Below are the code and all the weights of a small trained network. Each question names an input and a class and asks about switching units off, where a switched-off unit gives its printed mean instead of its output.

import numpy as np


def w(rows, s, z=0):
    codes = np.array(rows[::2]) - 128.0
    scale = np.full(codes.shape[1], s)
    scale[-1] = z or s
    return codes * scale


def f(y):
    return np.maximum(y, 0)


def log_softmax(a):
    a = a - a.max(-1, keepdims=True)
    return a - np.log(np.exp(a).sum(-1, keepdims=True))


def net(x, mask):
    res = np.array(x, float).reshape(1, 7) / 4 @ E
    y = f(res @ A[0][:, :-1].T + A[0][:, -1])
    res = res + np.where(mask, y, B[0][:, -1]) @ B[0][:, :-1]
    return log_softmax(res[-1] @ U[:, :-1].T + U[:, -1])


A, B = {}, {}
E = w([
[128,117,95,165,146,172,195,152,183,119,139],'x0',
[163,157,65,119,122,87,115,114,192,128,170],'x1',
[184,2,163,105,127,154,102,79,191,108,102],'x2',
[141,151,162,193,209,146,142,95,119,177,207],'x3',
[136,161,100,202,95,176,124,180,125,154,127],'x4',
[172,131,69,80,146,224,199,165,121,114,150],'x5',
[188,139,163,123,71,148,85,182,96,210,143],'x6',
],0.0089)
A[0] = w([
[32,220,105,197,157,103,155,151,123,133,123,195],'N1',
[143,65,25,65,148,191,234,116,166,64,70,239],'N2',
[80,244,162,162,116,110,139,169,4,169,150,233],'N3',
[46,97,140,170,177,132,182,142,88,174,145,250],'N4',
[191,59,123,83,228,112,152,11,188,99,158,255],'N5',
[113,187,40,195,97,146,152,127,206,152,111,178],'N6',
[253,134,105,121,63,208,124,224,67,197,157,247],'N7',
[157,222,20,187,51,89,127,145,156,161,160,191],'N8',
],0.0054,0.0032)
B[0] = w([
[48,172,78,193,173,86,147,169,106,94,123,218],'N1',
[111,101,129,51,100,181,207,133,176,32,139,254],'N2',
[75,216,115,142,158,141,82,149,20,163,75,233],'N3',
[124,160,214,173,143,178,163,103,100,98,100,200],'N4',
[109,101,186,101,168,139,156,2,199,134,191,254],'N5',
[149,102,82,165,163,95,167,186,154,99,132,203],'N6',
[224,131,132,86,119,169,123,184,114,202,103,242],'N7',
[161,106,44,126,180,71,104,181,135,129,159,221],'N8',
],0.0075,0.008)
U = w([
[77,117,118,30,126,139,201,81,173,43,176,86],'0',
[149,115,99,151,44,54,77,161,162,149,141,101],'1',
[162,91,207,198,174,150,129,47,172,190,221,148],'2',
[112,117,53,205,165,64,151,169,174,80,162,89],'3',
[179,188,97,76,130,143,92,187,85,217,138,110],'4',
[124,34,208,78,22,56,1,72,119,129,25,252],'5',
[16,198,152,206,152,127,136,131,60,113,82,114],'6',
[182,78,149,136,70,250,193,207,147,117,88,129],'7',
],0.0072,0.0038)

Each question gives the input, the list of numbers given to net, and the class t.
The units are the neurons (one row each of A and B). Each row of codes is followed by its name. A weight is (code - 128) times the scale printed after its matrix; where a second scale follows, it is the last column's (A, B and U).
mask holds one flag per neuron, in row order. A switched-off neuron (its flag False) gives its mean, the last column of its row in B, instead of its output. The means were averaged over made-up inputs and are rounded, as every weight is.
A unit's drop is (log p(t) with every unit on - log p(t) with that unit switched off) / (log p(t) with every unit on - log p(t) with every unit switched off).
The circuit of an input: a set's keep is (log p(t) with only the set's units on - log p(t) with every unit switched off) / (log p(t) with every unit on - log p(t) with every unit switched off). Starting from all 8 units, units are removed one at a time, each time the one whose removal leaves the highest keep (on an exact tie, the one counted first), for as long as the keep stays at least 0.8.
circuit, biggest first: the units of the circuit, biggest drop first
k most important neurons: the k neurons with the biggest drops, biggest first
drop when u is switched off: that unit's drop, to one decimal
input [-7,6,-8,8,-2,-8,8], class 6: 2 most important neurons => [N3 N1]
input [7,-6,-5,3,5,3,7], class 4: 2 most important neurons => [N7 N3]
input [-7,6,1,4,-5,-2,-5], class 2: circuit, biggest first => [N2 N5]
input [-8,6,-5,5,-4,-3,2], class 6: 2 most important neurons => [N3 N7]
input [-1,2,-3,7,6,7,-1], class 4: most important neuron => [N7]
input [-6,8,-5,6,-3,-3,-4], class 6: 3 most important neurons => [N3 N1 N2]
input [3,-1,2,2,5,5,-6], class 0: 3 most important neurons => [N2 N7 N5]
input [-2,5,8,-5,-1,-4,-7], class 0: drop when N2 is switched off => 0.2
input [4,-5,-5,0,3,3,6], class 4: drop when N7 is switched off => 1.0
input [-5,-8,1,7,5,2,6], class 4: drop when N7 is switched off => 0.8
